Here is a tiny trained network, its code and every weight. The questions are about switching its units off for an input and a class, where a switched-off unit gives its printed mean instead of its output.

import numpy as np


def w(rows, s, z=0):
    codes = np.array(rows[::2]) - 128.0
    scale = np.full(codes.shape[1], s)
    scale[-1] = z or s
    return codes * scale


def f(y):
    return np.maximum(y, 0)


def log_softmax(a):
    a = a - a.max(-1, keepdims=True)
    return a - np.log(np.exp(a).sum(-1, keepdims=True))


def net(x, mask):
    res = np.array(x, float).reshape(1, 5) / 4 @ E
    y = f(res @ A[0][:, :-1].T + A[0][:, -1])
    res = res + np.where(mask, y, B[0][:, -1]) @ B[0][:, :-1]
    return log_softmax(res[-1] @ U[:, :-1].T + U[:, -1])


A, B = {}, {}
E = w([
[50,179,197,142,161,115,56,51,118,25,130,140],'x0',
[113,92,203,127,38,130,153,180,133,83,127,121],'x1',
[119,113,29,124,53,127,107,184,127,99,133,116],'x2',
[224,3,87,131,164,129,104,130,208,144,142,124],'x3',
[128,129,28,119,84,130,204,42,132,112,130,132],'x4',
],0.0056)
A[0] = w([
[153,103,38,129,163,125,95,93,140,118,129,130,4],'neuron 1',
[125,153,71,130,102,133,175,132,116,166,124,128,129],'neuron 2',
[124,117,134,134,140,144,113,148,126,113,129,146,112],'neuron 3',
[118,149,111,128,126,125,110,174,119,140,125,123,132],'neuron 4',
[118,121,94,128,124,125,103,144,133,102,132,147,130],'neuron 5',
[163,56,140,127,127,131,115,165,150,127,130,123,137],'neuron 6',
[92,213,246,127,237,128,96,69,108,137,127,127,92],'neuron 7',
[128,171,29,128,81,128,212,143,109,194,129,128,158],'neuron 8',
[171,64,156,123,148,119,122,187,143,166,127,132,104],'neuron 9',
[67,171,64,128,33,126,120,82,116,39,128,128,136],'neuron 10',
[118,160,101,126,134,125,98,193,117,151,129,127,124],'neuron 11',
[129,148,77,122,105,131,170,141,123,162,124,126,156],'neuron 12',
[125,126,127,131,129,131,128,125,130,129,127,123,95],'neuron 13',
[102,138,109,126,104,125,142,107,125,103,126,145,119],'neuron 14',
[145,91,117,132,105,134,145,139,137,122,129,121,123],'neuron 15',
[137,125,109,119,117,134,147,133,124,137,129,110,165],'neuron 16',
[130,136,139,128,129,137,137,135,117,147,122,130,143],'neuron 17',
[130,136,144,130,151,128,125,128,130,132,126,122,110],'neuron 18',
[137,128,106,129,142,130,108,170,124,153,126,127,148],'neuron 19',
[121,143,166,131,175,140,116,106,130,131,124,120,125],'neuron 20',
[140,115,150,126,153,125,143,104,132,130,127,128,213],'neuron 21',
[155,71,127,133,138,129,105,191,142,143,129,138,133],'neuron 22',
[101,169,244,130,77,132,135,177,109,121,127,124,120],'neuron 23',
[143,131,128,123,123,125,137,117,128,146,131,109,155],'neuron 24',
[192,26,107,126,92,132,180,147,154,153,129,124,172],'neuron 25',
[121,139,20,130,172,129,89,83,128,114,127,127,116],'neuron 26',
[98,161,169,127,78,121,133,174,113,126,126,140,171],'neuron 27',
[146,121,79,126,105,125,152,128,130,173,128,136,120],'neuron 28',
[114,179,72,129,167,129,60,248,111,172,128,126,135],'neuron 29',
[103,162,229,127,100,122,131,158,119,116,127,129,120],'neuron 30',
[124,128,89,127,149,132,118,110,127,112,127,128,122],'neuron 31',
],0.013,0.0026)
B[0] = w([
[96,147,187,127,121,133,146,147,121,169,128,114,166],'neuron 1',
[164,123,82,134,122,118,158,143,135,124,133,139,170],'neuron 2',
[141,121,122,124,122,121,123,142,110,147,129,127,138],'neuron 3',
[160,107,143,139,132,135,110,128,133,107,137,124,146],'neuron 4',
[141,117,138,123,132,131,112,134,126,139,126,110,147],'neuron 5',
[165,132,116,128,130,122,82,113,125,152,128,124,166],'neuron 6',
[84,136,80,135,124,91,107,83,133,121,128,253,247],'neuron 7',
[181,90,36,124,127,109,172,147,128,129,124,150,204],'neuron 8',
[168,139,128,140,119,133,91,102,130,127,132,91,170],'neuron 9',
[147,152,97,130,129,163,106,65,130,101,127,49,209],'neuron 10',
[169,99,145,142,131,135,101,127,131,98,133,119,152],'neuron 11',
[148,106,77,122,129,119,148,139,126,125,126,141,168],'neuron 12',
[131,130,128,129,128,130,131,130,127,128,123,131,128],'neuron 13',
[122,146,101,123,132,139,128,116,126,132,128,91,153],'neuron 14',
[154,118,113,130,144,118,98,138,122,130,129,138,151],'neuron 15',
[145,119,116,130,149,122,129,135,122,122,127,145,149],'neuron 16',
[116,109,134,123,130,128,124,142,136,114,130,119,139],'neuron 17',
[141,118,137,139,123,124,115,143,123,119,130,145,141],'neuron 18',
[128,141,109,128,127,133,134,107,124,121,128,108,150],'neuron 19',
[136,112,119,133,127,113,104,141,125,117,133,170,166],'neuron 20',
[107,97,103,107,122,129,77,154,112,126,120,143,155],'neuron 21',
[151,157,105,116,126,120,115,97,129,151,123,93,165],'neuron 22',
[58,132,194,130,137,151,135,161,130,130,133,104,197],'neuron 23',
[104,108,113,105,115,120,122,145,128,117,123,127,140],'neuron 24',
[128,130,84,130,128,89,95,106,127,129,126,194,197],'neuron 25',
[142,117,173,115,124,102,133,186,132,190,124,116,175],'neuron 26',
[102,107,159,123,128,168,121,130,133,101,126,96,173],'neuron 27',
[142,135,120,151,130,127,179,132,132,103,137,159,166],'neuron 28',
[191,90,122,121,117,135,70,121,128,105,124,93,174],'neuron 29',
[70,127,182,116,130,146,135,153,126,125,123,115,189],'neuron 30',
[132,119,138,121,131,124,119,151,123,158,131,124,146],'neuron 31',
],0.031,0.014)
U = w([
[156,156,179,110,121,128,101,141,123,181,124,70,148],'0',
[182,118,64,148,116,117,82,51,130,84,128,130,183],'1',
[158,108,92,125,125,87,255,209,128,148,129,166,82],'2',
[63,196,156,132,141,162,154,97,127,94,128,132,14],'3',
[70,127,170,135,149,80,117,152,128,143,130,234,156],'4',
[91,131,247,109,127,202,137,190,125,121,131,38,136],'5',
[147,224,199,234,155,135,230,141,139,112,164,155,4],'6',
],0.0067,0.0031)

Each question gives the input, the list of numbers given to net, and the class t.
The units are the neurons (one row each of A and B). Each row of codes is followed by its name. A weight is (code - 128) times the scale printed after its matrix; where a second scale follows, it is the last column's (A, B and U).
mask holds one flag per neuron, in row order. A switched-off neuron (its flag False) gives its mean, the last column of its row in B, instead of its output. The means were averaged over made-up inputs and are rounded, as every weight is.
A unit's drop is (log p(t) with every unit on - log p(t) with that unit switched off) / (log p(t) with every unit on - log p(t) with every unit switched off).
The circuit of an input: a set's keep is (log p(t) with only the set's units on - log p(t) with every unit switched off) / (log p(t) with every unit on - log p(t) with every unit switched off). Starting from the 12 units with the biggest drops (on a tie, the unit counted first), units are removed one at a time, each time the one whose removal leaves the highest keep (on an exact tie, the one counted first), for as long as the keep stays at least 0.8.
circuit, biggest first: the units of the circuit, biggest drop first
unit that matters most: the unit with the biggest drop
top k neurons: the k neurons with the biggest drops, biggest first
drop when u is switched off: that unit's drop, to one decimal
input [4,-5,-5,-7,5], class 4: circuit, biggest first -> (neuron 7)
input [1,-3,5,5,-4], class 0: circuit, biggest first -> (neuron 7; neuron 26)
input [-6,-6,-5,7,3], class 2: top 3 neurons -> (neuron 10; neuron 1; neuron 26)
input [1,-1,-4,1,5], class 2: top 2 neurons -> (neuron 7; neuron 10)
input [2,7,5,6,-7], class 0: top 4 neurons -> (neuron 7; neuron 8; neuron 23; neuron 10)
input [-1,-8,-7,-8,7], class 2: top 2 neurons -> (neuron 26; neuron 8)
input [-8,4,6,-8,-7], class 5: top 2 neurons -> (neuron 23; neuron 7)
input [0,-5,2,3,0], class 0: top 2 neurons -> (neuron 7; neuron 8)
input [8,3,2,-4,-4], class 3: top 2 neurons -> (neuron 7; neuron 10)
input [3,7,-5,-8,5], class 5: top 2 neurons -> (neuron 23; neuron 30)
input [5,6,-2,-6,-5], class 4: top 2 neurons -> (neuron 7; neuron 20)
input [6,5,2,-7,-2], class 5: top 4 neurons -> (neuron 23; neuron 30; neuron 27; neuron 25)
input [7,-8,6,-1,4], class 0: drop when neuron 26 is switched off -> 0.3
input [1,3,-4,0,2], class 4: drop when neuron 10 is switched off -> 0.3
input [5,7,2,-8,-7], class 5: drop when neuron 23 is switched off -> 0.2
input [5,-8,8,5,7], class 0: unit that matters most -> neuron 10
input [1,6,4,4,-6], class 0: drop when neuron 8 is switched off -> 0.2
